Below are the code and all the weights of a small trained network. Each question names an input and a target symbol and asks about switching units off, where a switched-off unit gives its printed mean instead of its output.

import numpy as np


def w(rows, s, z=0):
    codes = np.array(rows[::2]) - 128.0
    scale = np.full(codes.shape[1], s)
    scale[-1] = z or s
    return codes * scale


def f(y):
    return y / 2 * (1 + np.tanh(0.7978845608 * (y + 0.044715 * y**3)))


def softmax(a):
    e = np.exp(a - a.max(-1, keepdims=True))
    return e / e.sum(-1, keepdims=True)


def log_softmax(a):
    a = a - a.max(-1, keepdims=True)
    return a - np.log(np.exp(a).sum(-1, keepdims=True))


def net(x, mask):
    ids = ['αβηθστφω'.index(c) for c in x.split()]
    T = len(ids)
    res = E[ids] + P[:T]
    u = 0
    for l in range(2):
        r = res
        for j in range(2):
            rows = slice(4 * j, 4 * j + 4)
            q, k, v = (r @ M[l][rows].T for M in (Q, K, V))
            z = softmax(np.where(np.tri(T) > 0, q @ k.T / 4**0.5, -1e9)) @ v
            o = O[l][rows]
            res = res + np.where(mask[u + j], z, o[:, -1]) @ o[:, :-1]
        u += 2
        y = f(res @ A[l][:, :-1].T + A[l][:, -1])
        res = res + np.where(mask[u : u + 8], y, B[l][:, -1]) @ B[l][:, :-1]
        u += 8
    return log_softmax(res[-1] @ U[:, :-1].T + U[:, -1])


Q, K, V, O, A, B = {}, {}, {}, {}, {}, {}
E = w([
[125,233,179],'α',
[106,185,107],'β',
[140,4,118],'η',
[117,121,64],'θ',
[72,115,146],'σ',
[103,120,50],'τ',
[190,142,91],'φ',
[127,125,68],'ω',
],0.021)
P = w([
[53,253,63],'0',
[84,213,85],'1',
[108,194,96],'2',
[130,189,106],'3',
[152,194,118],'4',
[174,195,132],'5',
[200,205,143],'6',
[232,206,149],'7',
[146,157,114],'8',
],0.0061)
Q[0] = w([
[163,109,157],'L0H1',
[131,144,60],'L0H1',
[111,154,107],'L0H1',
[120,99,174],'L0H1',
[101,198,72],'L0H2',
[115,130,8],'L0H2',
[195,117,133],'L0H2',
[116,189,225],'L0H2',
],0.018)
K[0] = w([
[149,115,98],'L0H1',
[169,145,148],'L0H1',
[196,177,169],'L0H1',
[64,77,69],'L0H1',
[197,161,184],'L0H2',
[249,104,211],'L0H2',
[99,90,133],'L0H2',
[102,166,57],'L0H2',
],0.016)
V[0] = w([
[79,105,96],'L0H1',
[94,192,97],'L0H1',
[143,158,91],'L0H1',
[159,104,202],'L0H1',
[115,166,165],'L0H2',
[1,59,132],'L0H2',
[92,143,148],'L0H2',
[87,205,122],'L0H2',
],0.0085)
O[0] = w([
[126,25,96,89],'L0H1',
[89,63,104,226],'L0H1',
[109,209,126,193],'L0H1',
[130,209,163,73],'L0H1',
[55,166,54,126],'L0H2',
[1,82,68,2],'L0H2',
[83,147,91,107],'L0H2',
[152,233,216,175],'L0H2',
],0.006,0.0071)
A[0] = w([
[83,214,177,254],'L0N1',
[128,180,149,174],'L0N2',
[83,132,164,170],'L0N3',
[128,83,172,84],'L0N4',
[227,174,254,190],'L0N5',
[181,169,254,125],'L0N6',
[240,111,107,175],'L0N7',
[154,130,72,74],'L0N8',
],0.0092,0.0034)
B[0] = w([
[254,145,166,206],'L0N1',
[225,156,114,179],'L0N2',
[177,170,202,132],'L0N3',
[199,194,197,124],'L0N4',
[34,121,103,247],'L0N5',
[70,109,142,202],'L0N6',
[140,75,34,200],'L0N7',
[77,131,98,140],'L0N8',
],0.0062,0.015)
Q[1] = w([
[250,73,154],'L1H1',
[86,210,41],'L1H1',
[61,129,58],'L1H1',
[210,89,145],'L1H1',
[178,114,154],'L1H2',
[112,171,65],'L1H2',
[161,106,162],'L1H2',
[130,69,215],'L1H2',
],0.016)
K[1] = w([
[164,205,152],'L1H1',
[214,83,89],'L1H1',
[145,80,189],'L1H1',
[167,190,125],'L1H1',
[189,165,227],'L1H2',
[171,178,48],'L1H2',
[117,78,246],'L1H2',
[52,160,163],'L1H2',
],0.014)
V[1] = w([
[108,121,129],'L1H1',
[140,118,134],'L1H1',
[208,70,82],'L1H1',
[224,57,159],'L1H1',
[119,117,41],'L1H2',
[181,217,36],'L1H2',
[124,2,209],'L1H2',
[56,75,173],'L1H2',
],0.0077)
O[1] = w([
[120,102,173,113],'L1H1',
[122,117,133,125],'L1H1',
[187,92,184,162],'L1H1',
[126,26,254,117],'L1H1',
[193,55,74,159],'L1H2',
[193,136,80,252],'L1H2',
[136,249,131,10],'L1H2',
[12,162,93,39],'L1H2',
],0.0044,0.014)
A[1] = w([
[116,131,190,129],'L1N1',
[127,251,169,87],'L1N2',
[191,177,209,252],'L1N3',
[135,137,227,93],'L1N4',
[112,213,158,76],'L1N5',
[150,81,106,31],'L1N6',
[29,228,50,99],'L1N7',
[56,13,96,223],'L1N8',
],0.011,0.0018)
B[1] = w([
[78,174,54,143],'L1N1',
[118,78,116,222],'L1N2',
[106,167,138,252],'L1N3',
[95,123,71,174],'L1N4',
[122,98,94,179],'L1N5',
[81,136,86,220],'L1N6',
[7,59,151,140],'L1N7',
[133,145,227,204],'L1N8',
],0.012,0.011)
U = w([
[218,224,220,252],'α',
[93,91,151,143],'β',
[84,78,144,69],'η',
[147,41,236,205],'θ',
[61,55,129,15],'σ',
[108,101,151,58],'τ',
[47,200,80,77],'φ',
[154,2,50,108],'ω',
],0.0068,0.004)

Each question gives the input, a string of symbols that net reads in full, and the target symbol t.
The units are the heads (4 rows each of Q, K, V and O) and the neurons (one row each of A and B). Each row of codes is followed by its name. A weight is (code - 128) times the scale printed after its matrix; where a second scale follows, it is the last column's (O, A, B and U).
mask holds one flag per unit, layer by layer, with each layer's heads first. A switched-off unit (its flag False) gives its mean, the last column of its rows in O or B, instead of its output. The means were averaged over made-up inputs and are rounded, as every weight is.
A unit's drop is (log p(t) with every unit on - log p(t) with that unit switched off) / (log p(t) with every unit on - log p(t) with every unit switched off).
The circuit of an input: a set's keep is (log p(t) with only the set's units on - log p(t) with every unit switched off) / (log p(t) with every unit on - log p(t) with every unit switched off). Starting from the 12 units with the biggest drops (on a tie, the unit counted first), units are removed one at a time, each time the one whose removal leaves the highest keep (on an exact tie, the one counted first), for as long as the keep stays at least 0.8.
circuit, biggest first: the units of the circuit, biggest drop first
top k neurons: the k neurons with the biggest drops, biggest first
top k neurons in layer l: the k neurons of layer l with the biggest drops, biggest first
which heads matter: for each layer, one digit per head in row order, 1 if its drop is at least 0.15 and else 0, layers parted by /
drop when u is switched off: that unit's drop, to one decimal
input β φ ω η σ, target φ: top 2 neurons : (L0N7, L1N1)
input σ β β τ, target σ: top 2 neurons : (L0N1, L1N7)
input β τ θ α, target φ: which heads matter : 00 / 01
input η τ β ω, target θ: top 2 neurons : (L1N8, L0N5)
input α σ τ, target α: top 2 neurons in layer 0 : (L0N5, L0N7)
input ω η ω, target θ: circuit, biggest first : (L1N8, L1H1, L0H2)
input β η θ, target θ: which heads matter : 00 / 10
input σ β ω η α φ α ω, target α: circuit, biggest first : (L0H2, L1N2)
input ω ω η α α ω β σ τ, target α: top 2 neurons in layer 0 : (L0N7, L0N5)
input α φ σ, target α: top 2 neurons : (L0N2, L0N1)
input θ β τ, target σ: top 4 neurons : (L1N7, L0N1, L0N2, L0N7)
input φ β η β φ β β σ, target φ: which heads matter : 01 / 01
input φ φ φ τ θ η τ, target θ: which heads matter : 01 / 10
input σ φ η, target θ: which heads matter : 00 / 00
input β φ φ φ φ β, target α: top neuron : (L1N2)
input ω η φ σ β φ φ β η, target θ: which heads matter : 01 / 00
input α ω β θ, target α: top neuron : (L0N5)
input α α η α, target φ: top 2 neurons in layer 0 : (L0N7, L0N6)
input β φ φ α θ, target α: drop when L1N8 is switched off : -0.1
input φ β α ω β τ σ ω β, target α: drop when L1N3 is switched off : 0.1
input β σ η θ, target θ: drop when L1N8 is switched off : 1.0
